Two labels a row:
-0.89; -0.20; -0.99; +0.63; +1.06; -2.13; -0.11; +0.28; +0.16; -2.20; +1.53; +0.70; +1.13; +1.16; -0.92; -0.70; +0.89; -0.51; -0.91; +1.71; +0.65; -0.45; +0.19; +1.13; -2.10; +0.01; -0.52; -1.76; +0.55; -0.35; -0.39; +1.65; +1.48; -0.43; +0.19; -0.28; +0.81; +1.32; +0.31; -0.33; +2.72; -0.35; +3.18; -0.38; -1.12; -0.26; -0.03; -0.72; +0.85; +0.50; -0.19 => (88), R
-0.92; +0.33; -0.38; +1.03; +1.71; -3.16; +0.88; -0.24; +0.52; -1.28; +1.65; +0.37; +0.57; +0.48; -1.60; -0.29; +1.08; -0.59; -0.17; +4.50; +0.92; -1.73; +0.46; +0.35; -1.87; +0.20; +0.01; -1.36; +0.49; -0.11; -1.26; +1.60; +2.31; -0.20; +0.56; -0.05; +0.07; +1.84; +1.35; -0.21; +2.93; -0.01; +2.32; -0.25; -0.89; +0.16; -0.13; -0.32; +1.26; +0.73; -0.19 => (88), N
-0.71; +0.53; -0.73; +0.91; +0.90; -1.65; +0.74; +0.21; -0.73; -1.00; +0.96; -0.26; +0.12; +0.24; -1.11; -0.49; +1.15; -0.06; +0.17; +4.23; +1.71; -1.72; +0.49; -0.11; -2.40; -0.21; +0.43; -1.40; +0.25; +0.99; -3.34; +2.03; +1.30; -0.57; +1.26; +0.74; -0.09; +1.84; -0.80; -0.78; +2.32; +0.78; +2.80; +0.32; -0.51; -0.10; -0.25; -0.10; +1.71; +0.48; -0.79 => (93), N
-1.13; -0.20; -0.73; +0.41; +0.99; -0.58; -1.37; +0.18; -1.61; -0.47; -0.14; -1.35; -0.53; +1.23; -0.34; -0.54; +1.52; +0.67; +0.64; +1.21; +1.85; -1.52; +1.30; -0.66; -3.87; +0.33; -0.71; -1.88; -1.64; +0.96; -3.03; +1.04; +1.66; -0.74; +1.63; -0.02; -0.51; +2.10; +1.06; -1.12; +3.23; +0.24; +6.54; -0.54; -1.46; -0.59; -0.08; -0.93; +1.20; -0.05; +0.02 => (91), N
-0.64; -0.47; -0.42; +0.52; +0.66; -0.03; -1.63; +0.25; -2.24; -0.69; -0.24; -0.91; -0.07; +1.44; -0.17; -0.34; +1.78; +0.36; -0.15; +0.75; +0.41; -0.65; +1.37; -0.43; -3.54; +0.11; -0.76; -0.87; -0.75; +0.79; -1.69; +0.89; +0.92; -0.58; +1.15; -0.63; +0.46; +1.11; +0.78; -1.13; +1.93; +0.13; +5.10; -0.80; -1.27; -0.71; -0.09; -0.50; +0.68; -0.48; +0.33 => (93), N
+0.35; +0.96; +0.20; +0.57; +1.09; -0.59; -1.82; +0.54; -1.94; -0.03; +0.00; -1.14; -0.80; +1.40; -0.38; -0.13; +1.62; +0.39; -0.16; +3.54; +2.46; -2.11; +1.27; -0.51; -3.26; +0.33; -0.84; -0.48; -0.78; +0.55; -3.18; -0.20; +1.53; -0.30; +2.03; -0.14; +0.01; +2.08; +1.13; -0.89; +2.44; +0.22; +6.51; +0.08; +0.07; -0.41; -0.34; -0.19; +1.19; -0.37; -0.29 => (93), N
-0.51; -0.19; +0.25; +0.47; +1.45; -2.07; -1.13; +0.00; -3.07; -0.41; +0.02; +0.17; +0.47; +1.16; -0.04; -0.20; +1.74; +0.52; -0.25; +1.31; +0.99; -0.65; +0.78; -0.32; -3.72; +0.24; -2.87; -0.60; -0.25; +0.65; -1.83; -0.15; +1.57; -0.24; +0.82; -1.42; +0.24; +1.66; +1.40; -0.29; +1.23; -0.05; +1.59; -0.37; -1.61; +0.24; +0.36; -0.43; +0.34; +0.13; +0.33 => (88), N
-1.25; +0.14; -0.29; +0.54; +0.31; -0.62; -0.27; +0.02; +0.15; -0.66; +0.60; -0.64; -0.17; +0.91; -0.78; -0.53; +0.83; +0.58; +0.57; +0.80; +1.05; -1.13; +0.77; -0.61; -2.46; +0.03; -0.38; -2.36; -1.19; +0.66; -1.70; +1.73; +1.51; -0.42; +0.68; +0.92; -0.32; +1.25; +1.35; -0.95; +3.20; +0.00; +4.80; -0.83; -1.02; +0.08; -0.01; -0.48; +1.60; -0.05; -0.06 => (91), N
-0.12; -0.04; +0.07; +0.47; +0.96; +0.02; -1.84; +0.47; -2.73; -0.53; -0.62; -1.41; -0.41; +1.26; -0.52; -0.04; +1.46; +0.02; -0.38; +1.45; +2.11; -1.43; +1.56; -0.40; -3.49; +0.10; -1.11; -1.08; -1.15; +0.83; -1.88; -0.10; +0.32; -0.35; +1.33; +0.46; +0.51; +1.97; +0.78; -1.38; +1.77; +0.82; +6.54; -0.21; -0.74; -0.29; -0.38; -0.24; +0.43; -0.72; -0.36 => (93), N
-0.63; -0.42; -0.23; +0.76; +0.81; -1.21; -0.19; -0.07; -1.98; -1.98; +0.58; -0.07; +0.40; +1.61; -0.51; +0.52; +1.48; -0.25; -1.00; -0.08; +1.63; +0.17; +1.11; -0.47; -3.55; +0.55; -0.28; -1.65; -0.49; +0.24; -0.21; +0.89; +0.65; -0.18; +0.63; +0.15; +0.49; +0.99; +0.74; -1.49; +3.07; -1.07; +5.36; -0.34; -1.31; +0.11; -1.21; -0.61; +0.16; -0.78; +0.34 => (93), R
-1.74; -0.18; -0.87; +0.84; +1.05; -1.93; -1.05; +0.61; -1.02; -1.85; +0.48; +0.37; +0.35; +1.21; -0.39; -0.50; +1.21; +0.29; +0.07; +1.78; +0.34; -0.81; +0.40; -0.22; -3.87; -0.32; -0.38; -1.64; -0.23; +0.02; -1.89; +1.48; +3.06; -0.73; +1.43; -1.02; +0.13; +1.23; +1.37; -0.19; +3.94; -0.24; +3.02; -0.48; -1.58; +0.07; +0.30; -0.52; +1.62; +0.05; -0.37 => (88), N
-0.12; -0.61; -0.45; +0.73; +0.50; -0.58; -1.54; +0.30; -3.00; -0.92; -0.07; -0.84; -0.04; +2.20; -0.36; -0.09; +1.45; -0.12; -0.78; +1.42; +1.96; -0.69; +1.16; -0.50; -3.84; -0.11; -0.59; -1.07; -0.49; +0.91; -1.64; +0.32; +0.61; -0.40; +1.39; +0.23; +0.76; +1.23; +0.47; -1.52; +1.63; +0.14; +4.86; +0.47; -0.93; +0.06; -0.55; -0.49; +0.45; -0.68; +0.29 => (93), R
